Here is a tiny trained network, its code and every weight. The questions are about switching its units off for an input and a target symbol, where a switched-off unit gives its printed mean instead of its output.

import numpy as np


def w(rows, s, z=0):
    codes = np.array(rows[::2]) - 128.0
    scale = np.full(codes.shape[1], s)
    scale[-1] = z or s
    return codes * scale


def f(y):
    return np.maximum(y, 0)


def softmax(a):
    e = np.exp(a - a.max(-1, keepdims=True))
    return e / e.sum(-1, keepdims=True)


def log_softmax(a):
    a = a - a.max(-1, keepdims=True)
    return a - np.log(np.exp(a).sum(-1, keepdims=True))


def net(x, mask):
    ids = ['ΞΣαεζηλω'.index(c) for c in x.split()]
    T = len(ids)
    res = E[ids] + P[:T]
    u = 0
    for l in range(2):
        r = res
        for j in range(2):
            rows = slice(4 * j, 4 * j + 4)
            q, k, v = (r @ M[l][rows].T for M in (Q, K, V))
            z = softmax(np.where(np.tri(T) > 0, q @ k.T / 4**0.5, -1e9)) @ v
            o = O[l][rows]
            res = res + np.where(mask[u + j], z, o[:, -1]) @ o[:, :-1]
        u += 2
        y = f(res @ A[l][:, :-1].T + A[l][:, -1])
        res = res + np.where(mask[u : u + 8], y, B[l][:, -1]) @ B[l][:, :-1]
        u += 8
    return log_softmax(res[-1] @ U[:, :-1].T + U[:, -1])


Q, K, V, O, A, B = {}, {}, {}, {}, {}, {}
E = w([
[137,73,149,157],'Ξ',
[29,169,135,225],'Σ',
[236,172,158,138],'α',
[153,109,116,120],'ε',
[215,179,126,121],'ζ',
[8,2,84,142],'η',
[151,119,105,115],'λ',
[127,77,40,54],'ω',
],0.0066)
P = w([
[109,186,87,230],'0',
[101,186,121,94],'1',
[172,128,111,131],'2',
[91,189,154,53],'3',
[169,90,147,145],'4',
[84,206,165,21],'5',
[166,67,133,180],'6',
[72,187,207,24],'7',
[170,76,82,205],'8',
[116,125,254,70],'9',
[187,116,29,186],'10',
[164,62,240,122],'11',
],0.0062)
Q[0] = w([
[101,172,78,184],'L0H1',
[185,54,59,153],'L0H1',
[142,147,2,192],'L0H1',
[194,207,128,140],'L0H1',
[144,154,87,154],'L0H2',
[174,70,209,115],'L0H2',
[158,132,34,172],'L0H2',
[16,128,183,55],'L0H2',
],0.021)
K[0] = w([
[142,172,56,176],'L0H1',
[163,12,112,197],'L0H1',
[186,120,6,210],'L0H1',
[191,156,128,156],'L0H1',
[139,122,82,173],'L0H2',
[158,102,243,103],'L0H2',
[185,91,43,195],'L0H2',
[51,181,147,15],'L0H2',
],0.02)
V[0] = w([
[162,1,101,132],'L0H1',
[145,68,138,162],'L0H1',
[113,127,76,61],'L0H1',
[124,153,138,133],'L0H1',
[28,176,92,120],'L0H2',
[72,63,168,195],'L0H2',
[40,213,71,91],'L0H2',
[105,137,122,131],'L0H2',
],0.0075)
O[0] = w([
[134,66,145,22,182],'L0H1',
[151,112,168,73,186],'L0H1',
[76,103,75,131,57],'L0H1',
[131,144,130,150,124],'L0H1',
[197,27,136,122,32],'L0H2',
[143,115,254,114,175],'L0H2',
[193,26,82,124,1],'L0H2',
[151,101,137,125,111],'L0H2',
],0.0073,0.00088)
A[0] = w([
[160,220,157,100,49],'L0N1',
[58,87,134,126,30],'L0N2',
[93,29,113,150,2],'L0N3',
[139,100,69,167,26],'L0N4',
[160,79,128,63,140],'L0N5',
[163,182,172,17,93],'L0N6',
[4,140,101,205,41],'L0N7',
[77,195,144,126,208],'L0N8',
],0.013,0.004)
B[0] = w([
[48,229,157,172,199],'L0N1',
[164,219,149,146,153],'L0N2',
[250,179,111,137,175],'L0N3',
[157,93,75,149,132],'L0N4',
[22,147,132,139,219],'L0N5',
[151,146,57,54,200],'L0N6',
[28,168,73,149,145],'L0N7',
[227,68,122,131,254],'L0N8',
],0.02,0.0032)
Q[1] = w([
[177,163,116,159],'L1H1',
[157,213,173,89],'L1H1',
[175,113,115,73],'L1H1',
[159,127,108,144],'L1H1',
[148,78,104,194],'L1H2',
[160,145,150,3],'L1H2',
[42,67,126,153],'L1H2',
[107,60,97,118],'L1H2',
],0.033)
K[1] = w([
[187,112,99,159],'L1H1',
[145,85,148,251],'L1H1',
[146,60,177,108],'L1H1',
[167,113,113,134],'L1H1',
[148,167,21,181],'L1H2',
[144,101,188,9],'L1H2',
[57,66,79,165],'L1H2',
[138,68,52,115],'L1H2',
],0.029)
V[1] = w([
[214,154,106,79],'L1H1',
[127,224,172,141],'L1H1',
[203,87,137,91],'L1H1',
[115,109,249,149],'L1H1',
[153,151,98,89],'L1H2',
[152,71,120,86],'L1H2',
[148,112,155,132],'L1H2',
[129,114,34,152],'L1H2',
],0.012)
O[1] = w([
[167,2,94,156,179],'L1H1',
[140,102,244,24,151],'L1H1',
[190,77,28,135,150],'L1H1',
[174,198,97,2,87],'L1H1',
[152,84,139,197,209],'L1H2',
[73,231,101,184,2],'L1H2',
[92,121,104,134,95],'L1H2',
[127,176,235,95,164],'L1H2',
],0.009,0.0039)
A[1] = w([
[133,152,140,199,134],'L1N1',
[108,168,31,81,157],'L1N2',
[135,90,108,153,35],'L1N3',
[180,175,120,159,94],'L1N4',
[40,115,106,103,9],'L1N5',
[125,185,47,81,60],'L1N6',
[74,112,126,180,71],'L1N7',
[5,101,84,82,98],'L1N8',
],0.014,0.011)
B[1] = w([
[76,75,88,158,219],'L1N1',
[133,220,99,86,254],'L1N2',
[115,140,175,36,160],'L1N3',
[68,143,96,105,197],'L1N4',
[252,199,125,253,148],'L1N5',
[129,31,182,206,174],'L1N6',
[168,191,155,37,179],'L1N7',
[61,12,93,45,182],'L1N8',
],0.02,0.0055)
U = w([
[176,254,63,74,210],'Ξ',
[27,181,191,155,143],'Σ',
[123,176,240,68,105],'α',
[141,93,123,152,126],'ε',
[114,102,157,198,219],'ζ',
[230,29,109,79,55],'η',
[104,77,99,197,158],'λ',
[35,104,110,13,4],'ω',
],0.0042,0.0047)

Each question gives the input, a string of symbols that net reads in full, and the target symbol t.
The units are the heads (4 rows each of Q, K, V and O) and the neurons (one row each of A and B). Each row of codes is followed by its name. A weight is (code - 128) times the scale printed after its matrix; where a second scale follows, it is the last column's (O, A, B and U).
mask holds one flag per unit, layer by layer, with each layer's heads first. A switched-off unit (its flag False) gives its mean, the last column of its rows in O or B, instead of its output. The means were averaged over made-up inputs and are rounded, as every weight is.
A unit's drop is (log p(t) with every unit on - log p(t) with that unit switched off) / (log p(t) with every unit on - log p(t) with every unit switched off).
The circuit of an input: a set's keep is (log p(t) with only the set's units on - log p(t) with every unit switched off) / (log p(t) with every unit on - log p(t) with every unit switched off). Starting from the 12 units with the biggest drops (on a tie, the unit counted first), units are removed one at a time, each time the one whose removal leaves the highest keep (on an exact tie, the one counted first), for as long as the keep stays at least 0.8.
units of the circuit, in order: the units of the circuit, biggest drop first
most important unit: the unit with the biggest drop
top k neurons: the k neurons with the biggest drops, biggest first
input η ω ε ζ Ξ ζ, target η: units of the circuit, in order	[L0H2; L1H1; L0N3]
input Σ α Ξ, target α: top 3 neurons	[L0N6; L0N8; L0N3]
input Ξ Ξ Σ Ξ ζ α ε ε, target η: top 3 neurons	[L0N8; L0N5; L0N6]
input Σ Ξ η Σ ε Ξ η Ξ Ξ λ Ξ α, target Σ: units of the circuit, in order	[L1H1; L0N7; L0N8]
input Σ ε α λ α α Ξ Σ Ξ λ λ η, target Σ: units of the circuit, in order	[L1H1; L0N7]
input ω λ λ α η Ξ Ξ Σ ζ ω ω Ξ, target Σ: units of the circuit, in order	[L0N5; L1H1; L0N8]
input ω ζ ε, target Σ: top neuron	[L0N8]
input η Ξ ω Σ Ξ Ξ Ξ Σ ζ, target η: units of the circuit, in order	[L0N3; L0H2; L1H1; L0N2]
input η Ξ α Ξ Ξ λ Ξ η, target η: units of the circuit, in order	[L0H2; L0N3; L1H1]
input η Ξ ω Ξ α, target η: top 2 neurons	[L0N3; L0N2]
input Ξ Ξ α α Ξ, target η: units of the circuit, in order	[L0H2; L0N1; L1H2]
input Ξ η α Σ Ξ λ Ξ α Ξ α, target Ξ: top 4 neurons	[L0N1; L0N5; L0N6; L0N8]
input Σ ω λ η, target Σ: top 2 neurons	[L0N5; L0N7]
input α Ξ ζ α, target α: top neuron	[L0N1]
input η η Σ, target η: units of the circuit, in order	[L0H2; L0N3; L1H1]
input ε α λ ω Σ, target ω: units of the circuit, in order	[L0N7; L1N8]
input Ξ Ξ η λ η η ζ λ, target ω: units of the circuit, in order	[L0H2; L1N8; L0N5]
input Σ ω Ξ, target α: units of the circuit, in order	[L0N6; L0N7; L1H2]
input ω Σ Ξ ω, target ω: units of the circuit, in order	[L1N8; L0N5]
input Ξ λ α Σ Ξ λ, target α: most important unit	L0H1
input Ξ ε ζ α α Ξ Ξ Ξ Ξ, target Ξ: top 2 neurons	[L0N3; L1N2]
input α Ξ Ξ Ξ α Ξ Σ Ξ α λ λ, target η: top 3 neurons	[L0N6; L0N1; L0N7]
input ω η η ω ω Ξ α Ξ λ ζ, target ω: top 2 neurons	[L0N4; L1N3]
